After every row comes one of two labels: whether the row has a hidden trait. Each part has its own trait and labels.
In the rows, 128 means zero.
[110 163 126 151  16 123 199   3 120 190 131 123 118 140 136 167 113 120
 137 128 109]	j217
[184 165 131 157  42 149 154 108 108 122 121 188 109 170 144  93 155 136
 148  85 131]	j217
[150 109 138 113 193 147  99 198 109  51 133 128 147 125 139  98 142 113
  97 105 131]	J519
[175 120 151 127  87 140 110 214  63 104 131 122 125  84 149 123 173 117
 102  84  86]	j217
[117 110 168 134  65 150 153 105 106 128 131 121 130 122 132 146 108 110
  89 110 111]	J519
[144 109 185 127 107 145 105 217 125 115 118 122 114 117 123 115 135 130
 108 125 137]	J519
[146 140 162 147  15 150 155 119 137 121 122 176 128 157 127 105 128 137
 129 111 151]	j217
[148 130 119 137  46 146 149 114 121 102 127 162 148 156 138  90 138 118
 115 101 132]	J519
[152 113 170 133  55 150 135 206  96 103 124 115 119 109 131 126 138 117
 115  95 129]	J519
[178 147 146 143   1 141 131 208 105 124 122 146  95 137 132 101 167 146
 149 106 141]	j217
[140 119 114 116  95 118 118 146  88 126 135 104 150  81 138 114 165 114
 132 116  98]	j217
[126 100 101 113 157 133 124 123 114  89 134 102 164 108 130 113 132 114
 118 122 115]	J519
[132 112 142 115 195 122  85 243 115 107 122  97 123 105 126 132 137 133
 115 164 119]	j217
[126 143 106 133  27 128 178  38  97 143 144 140 156 115 142 137 141 107
 138 108 102]	j217
[145 122 157 143 206 144 123 137 125 108 117 153 102 167 141 139 108 129
  90 117 131]	J519
[152 157 139 150   8 133 180  61  81 169 129 154 112 135 151 142 145 119
 140  97  97]	j217
[132 123 160 137 107 123 129 149  87 180 129  86  91 103 130 193 121 129
 107 115  99]	j217
[177 156 150 141  25 141 140 141  94 130 130 156 123 138 148  95 161 129
 142  96 122]	j217
[115 105 149 120  33 142 172  74 111 141 142 100 166 101 129 126 128  96
 129 109 112]	J519
[172 139 122 155  74 147 147  96 120  93 119 190 127 178 150  88 138 129
 115  81 129]	J519
[162 160  93 148 166 126 135 104 110 119 126 179 103 160 153 132 135 126
 118 109 121]	j217
[105 115 147 130  10 140 176  89 118 136 132 108 150 104 128 134 123 104
 111 107 111]	j217
[157 155 144 156  52 132 163 129  75 169 131 143  79 139 146 161 141 127
 118  96 113]	j217
[110 132 121 131  66 123 131 116 169 145 132 122 140 129 109 105 131 133
 154 152 142]	j217
[151 136 119 120 106 125 129 133  69 141 143 110 151  97 144 121 156 112
 141 100  96]	j217
[118 116 113 131  69 143 175  28 102 115 138 138 160 111 140 124 121  88
  98  97  99]	J519
[133 129  91 125  88 135 157  70 114 109 135 145 174 129 139  97 138 111
 136 115 113]	J519
[133 154 124 146 106 128 175   1 109 143 123 176 120 160 148 153 102 114
  98 115 121]	j217
[150 144 115 140 132 139 112  93 135  91 116 200 127 176 141  98 134 131
 114 110 135]	J519
[111 132 146 126  44 121 161  88 109 163 133  97 129  89 125 156 121 113
 138 121 107]	j217
[160 110 182 133 127 150 109 229  97 118 124 124  99 122 139 134 131 126
  98  92 123]	J519
[158 109 153 134  43 143 135 200  82 123 125 111 110 110 142 133 151 114
 103  91 115]	j217
[119  98 123 106 195 129 113 165 123  95 132  93 161 104 134 129 127 110
 102 126 115]	J519

[215 130 106 110 104 119 114 103 135 142 139 131  93 120 123 153 146 147]	j34
[108 116  65 129 114 134 148 129 129 125 128 126 144 110 114 121 144 112]	j34
[154 147 217  97 141 124 119 167 128 143 131 124  92 119 143 139 159 140]	j34
[140 139 111 115 110 138 129 134 138 132 128 116 114 115 156 145 171 145]	j34
[139 103  66 104 107 108 136 120 131 137 131 122 137  93 112 140 154 134]	j34
[192 120  68 137  91 124 141 112 136 119 146 130  84 115  99 116 127 154]	j34
[136 130 127 154 134 163 136 150 149 115 130 125 140 137 129 122 114 141]	J617
[113 127 207  95 161  88 100 144 126 181 125 132 130 123 154 196 162 146]	j34
[136 121  96  99 111 122 136 132 113 144 125 124 117 106 126 145 147 142]	J617
[121 130 142 116 129 148 126 151 142 128 133  76 127 106  81 128 226 130]	j34
[157 119  69 126 109 126 139 124 140 127 132 116 130 112 134 123 137 127]	j34
[137 129 109 130 118 139 135 138 138 113 124 136 130  99 103 111 137 135]	j34
[138 125 159 130 135 151 120 147 145 122 125 103  97 116 123 136 176 144]	J617
[151 108 144 104 135 137 114 166 150 148 123  98 121 105 167 176 176 161]	j34
[113 112 100 101 111 117 132 113 102 142 114 124 112 115 122 153 171 126]	j34
[103 126 131 162 128 144 133 135 137 122 129 119 131 128 137 126 126 124]	J617
[ 83  89  61 184 136 156 146 182 156 126 123 110 168 103 126 146 160 154]	J617
[153  81  27  81  87 116 147 141 110 165 143 134 147  32  99 141 138 153]	j34
[133 125 134 122 131 135 123 137 136 140 126 129 123 121 121 143 144 148]	J617
[139  54   1 134  76 143 153 139 165 107 121 121 132 155 186 125 133 134]	J617
[136  87  42 147 130  98 136  95 151 155 126 123 126 113 113 169 217 100]	J617
[135 119 145  72 126 133 111 145 132 149 125 119 111 119 140 155 142 144]	J617
[153  85 108 116 131 142 127 160 145 139 128 123 120  88 102 166 162 159]	J617
[140 107   1 101  81 109 151 123 112 156 135 123 109  86 114 132 192 120]	j34
[110 117 124 104 121 124 120 111 137 133 121 127 120 129 119 141 220 128]	J617
[111 112  13 137 121 183 144 168  94 119 138 115  92 104  20  52 174 138]	j34
[168 113  58 114  97 109 138 123 135 139 132 124 128  96 122 140 170 122]	j34
[142 125 118 134 127 125 131 132 139 127 125 121 130 126 147 132 142 139]	j34
[ 80 112  25 160 107 214 159 172 180 104 137  97  78 115 126 114 110 177]	J617
[141  83 136 113 156 132 127 143 140 140 118 118 196 105 123 148 162 115]	J617
[139  93   7  91  77 141 151 145 130 152 134 114  67  88 112 134 174 146]	J617
[ 85  89   1 121 117 120 145 101 103 141 116 123 123 143 122 155 110 126]	J617
[146 118  23 127 113  83 126  98 142 159 130  96 123 116 195 194 150 115]	J617
[ 97 114 103 123 121 131 131 135 140 132 127 103 124 119 102 136 212 120]	J617
[110  73  18  96 107  67 131  83 133 174 129 115  97 132 112 145 199 121]	J617
[141 119 152  89 136 101 113 131 123 168 119 141 134 124 149 191 153 143]	j34
[134 102  30 131 116 130 148 120 128 131 130 153 124 113 148 134 140 135]	j34
[124 115  74 136 124 142 139 127 130 119 125 104 130 115 135 115 112 139]	J617
[163 122  60 152 104 144 152 120 128  96 140 130 151 100 106  71  97 137]	j34
[168 126 118  87 110 120 126 139 121 142 127 125 113 101 140 140 129 141]	j34
[146  77  51 169 109 165 144 149 154 114 133 128 171  91 118 125 137 145]	J617
[125 132 146 111 127 127 124 106 125 130 120 118 119 138 160 123 122 118]	j34
[164 162  97  94 124 121 130 122 140 128 126 120 128 119 159 138 158 130]	j34
[155  93  92 112 129 110 133 130 138 133 130 124 119  98 115 148 158 126]	j34
[168  94  34 122 104 146 144 137 149 132 130 105 136  89 126 140 159 143]	j34
[143 115 106 121 133 143 123 155 148 133 129  95 126 105 117 145 175 147]	J617
[130 126  95 104 117 128 132 132 128 137 129 127  95 110 124 136 153 131]	j34
[139 138 100 152 124 147 144 172 134 135 130 129  83 131 129 132 147 143]	J617
[135 137 101 117 116 119 133 143 127 144 126 125 106 115 129 143 177 130]	j34
[118 118  65 136 110 138 142 142 141 131 139 135 103 110 115 120 128 129]	J617
